Below are the code and all the weights of a small trained network. Each question names an input and a class and asks about switching units off, where a switched-off unit gives its printed mean instead of its output.

import numpy as np


def w(rows, s, z=0):
    codes = np.array(rows[::2]) - 128.0
    scale = np.full(codes.shape[1], s)
    scale[-1] = z or s
    return codes * scale


def norm(h):
    return h / np.sqrt((h * h).mean(-1, keepdims=True) + 1e-5)


def f(y):
    return y / 2 * (1 + np.tanh(0.7978845608 * (y + 0.044715 * y**3)))


def log_softmax(a):
    a = a - a.max(-1, keepdims=True)
    return a - np.log(np.exp(a).sum(-1, keepdims=True))


def net(x, mask):
    res = np.array(x, float).reshape(1, 5) / 4 @ E
    u = 0
    for l in range(3):
        y = f(norm(res) @ A[l][:, :-1].T + A[l][:, -1])
        res = res + np.where(mask[u : u + 9], y, B[l][:, -1]) @ B[l][:, :-1]
        u += 9
    return log_softmax(norm(res)[-1] @ U[:, :-1].T + U[:, -1])


A, B = {}, {}
E = w([
[217,177,89,94,209],'x0',
[172,83,175,90,73],'x1',
[101,48,57,122,106],'x2',
[196,65,173,91,170],'x3',
[254,125,97,191,93],'x4',
],0.007)
A[0] = w([
[128,94,103,7,224,127],'L0N1',
[41,108,143,96,112,175],'L0N2',
[96,174,161,89,145,167],'L0N3',
[183,158,179,131,219,40],'L0N4',
[176,199,109,88,196,3],'L0N5',
[188,102,190,60,106,71],'L0N6',
[115,105,82,226,66,99],'L0N7',
[157,54,93,140,110,114],'L0N8',
[190,111,184,144,89,86],'L0N9',
],0.013,0.006)
B[0] = w([
[157,213,105,1,126,236],'L0N1',
[35,104,174,234,202,254],'L0N2',
[63,139,134,92,117,207],'L0N3',
[139,2,89,212,156,192],'L0N4',
[106,105,37,223,89,181],'L0N5',
[185,157,198,119,157,195],'L0N6',
[94,160,28,46,126,199],'L0N7',
[224,85,73,108,167,183],'L0N8',
[137,105,190,5,168,185],'L0N9',
],0.0096,0.0065)
A[1] = w([
[119,171,152,105,94,3],'L1N1',
[113,126,58,79,130,128],'L1N2',
[175,103,134,175,128,88],'L1N3',
[98,20,104,79,217,106],'L1N4',
[111,190,131,179,66,17],'L1N5',
[229,168,134,183,118,30],'L1N6',
[125,170,5,125,135,75],'L1N7',
[109,93,125,103,63,69],'L1N8',
[133,51,27,102,74,93],'L1N9',
],0.012,0.0036)
B[1] = w([
[126,147,177,111,197,114],'L1N1',
[184,183,142,150,185,213],'L1N2',
[73,102,136,149,34,148],'L1N3',
[202,180,156,196,71,249],'L1N4',
[177,148,29,123,139,130],'L1N5',
[56,68,163,184,112,169],'L1N6',
[211,241,116,138,130,253],'L1N7',
[101,155,110,132,111,114],'L1N8',
[105,254,74,137,55,219],'L1N9',
],0.009,0.0056)
A[2] = w([
[72,195,169,236,98,149],'L2N1',
[152,158,104,114,73,20],'L2N2',
[224,12,166,121,170,79],'L2N3',
[187,184,180,123,121,52],'L2N4',
[50,38,86,236,175,251],'L2N5',
[181,122,151,103,69,135],'L2N6',
[124,64,199,131,145,27],'L2N7',
[183,206,125,173,191,131],'L2N8',
[63,196,164,21,126,182],'L2N9',
],0.011,0.0026)
B[2] = w([
[142,49,124,157,48,254],'L2N1',
[110,123,101,116,172,151],'L2N2',
[125,44,114,123,89,209],'L2N3',
[88,70,114,156,192,185],'L2N4',
[79,107,162,254,7,251],'L2N5',
[46,78,73,82,150,169],'L2N6',
[118,158,38,119,113,162],'L2N7',
[119,66,34,160,115,243],'L2N8',
[79,136,179,165,155,223],'L2N9',
],0.011,0.0066)
U = w([
[160,203,9,137,111,174],'0',
[72,90,143,235,36,180],'1',
[75,173,232,52,149,142],'2',
[184,7,123,55,120,127],'3',
[140,171,139,118,172,1],'4',
],0.019,0.0097)

Each question gives the input, the list of numbers given to net, and the class t.
The units are the neurons (one row each of A and B). Each row of codes is followed by its name. A weight is (code - 128) times the scale printed after its matrix; where a second scale follows, it is the last column's (A, B and U).
mask holds one flag per neuron, layer by layer. A switched-off neuron (its flag False) gives its mean, the last column of its row in B, instead of its output. The means were averaged over made-up inputs and are rounded, as every weight is.
A unit's drop is (log p(t) with every unit on - log p(t) with that unit switched off) / (log p(t) with every unit on - log p(t) with every unit switched off).
The circuit of an input: a set's keep is (log p(t) with only the set's units on - log p(t) with every unit switched off) / (log p(t) with every unit on - log p(t) with every unit switched off). Starting from the 12 units with the biggest drops (on a tie, the unit counted first), units are removed one at a time, each time the one whose removal leaves the highest keep (on an exact tie, the one counted first), for as long as the keep stays at least 0.8.
circuit, biggest first: the units of the circuit, biggest drop first
unit that matters most: the unit with the biggest drop
top k neurons: the k neurons with the biggest drops, biggest first
k most important neurons of layer l: the k neurons of layer l with the biggest drops, biggest first
drop when u is switched off: that unit's drop, to one decimal
input [2,0,-4,6,-3], class 3: circuit, biggest first -> (L0N4; L0N1)
input [4,1,-1,2,-2], class 0: circuit, biggest first -> (L0N1)
input [5,1,3,2,4], class 3: circuit, biggest first -> (L0N7; L2N5)
input [1,-2,-4,-3,8], class 0: top 4 neurons -> (L0N7; L0N2; L0N6; L1N7)
input [-4,2,1,7,-7], class 2: top 3 neurons -> (L0N1; L0N4; L0N5)
input [-3,0,-8,3,1], class 3: top 4 neurons -> (L0N9; L0N4; L0N2; L2N5)
input [-3,4,-1,5,-1], class 2: 3 most important neurons of layer 2 -> (L2N1; L2N8; L2N9)
input [4,1,-7,5,-1], class 3: circuit, biggest first -> (L0N2; L0N4)
input [1,5,0,-2,-2], class 2: top 2 neurons -> (L0N4; L0N6)
input [0,1,-1,0,8], class 3: top 2 neurons -> (L0N9; L0N5)
input [-1,2,4,2,5], class 0: top 2 neurons -> (L0N7; L1N9)
input [-7,-5,-1,-3,2], class 0: top 2 neurons -> (L0N7; L1N7)
input [3,3,7,-2,-7], class 2: top 2 neurons -> (L0N1; L0N4)
input [-3,2,-6,2,7], class 3: unit that matters most -> L0N9
input [-2,6,-8,8,0], class 3: top 2 neurons -> (L0N4; L2N3)
input [8,-4,-4,-2,5], class 1: drop when L0N7 is switched off -> 0.2
input [-5,5,-4,2,4], class 3: drop when L2N3 is switched off -> 0.1
input [0,-7,1,8,1], class 0: drop when L0N1 is switched off -> 0.6
input [-2,4,-8,8,8], class 3: drop when L0N9 is switched off -> 0.2
input [-1,-2,-3,6,-7], class 2: circuit, biggest first -> (L0N1)
input [-5,4,-4,1,1], class 2: 2 most important neurons of layer 0 -> (L0N4; L0N9)
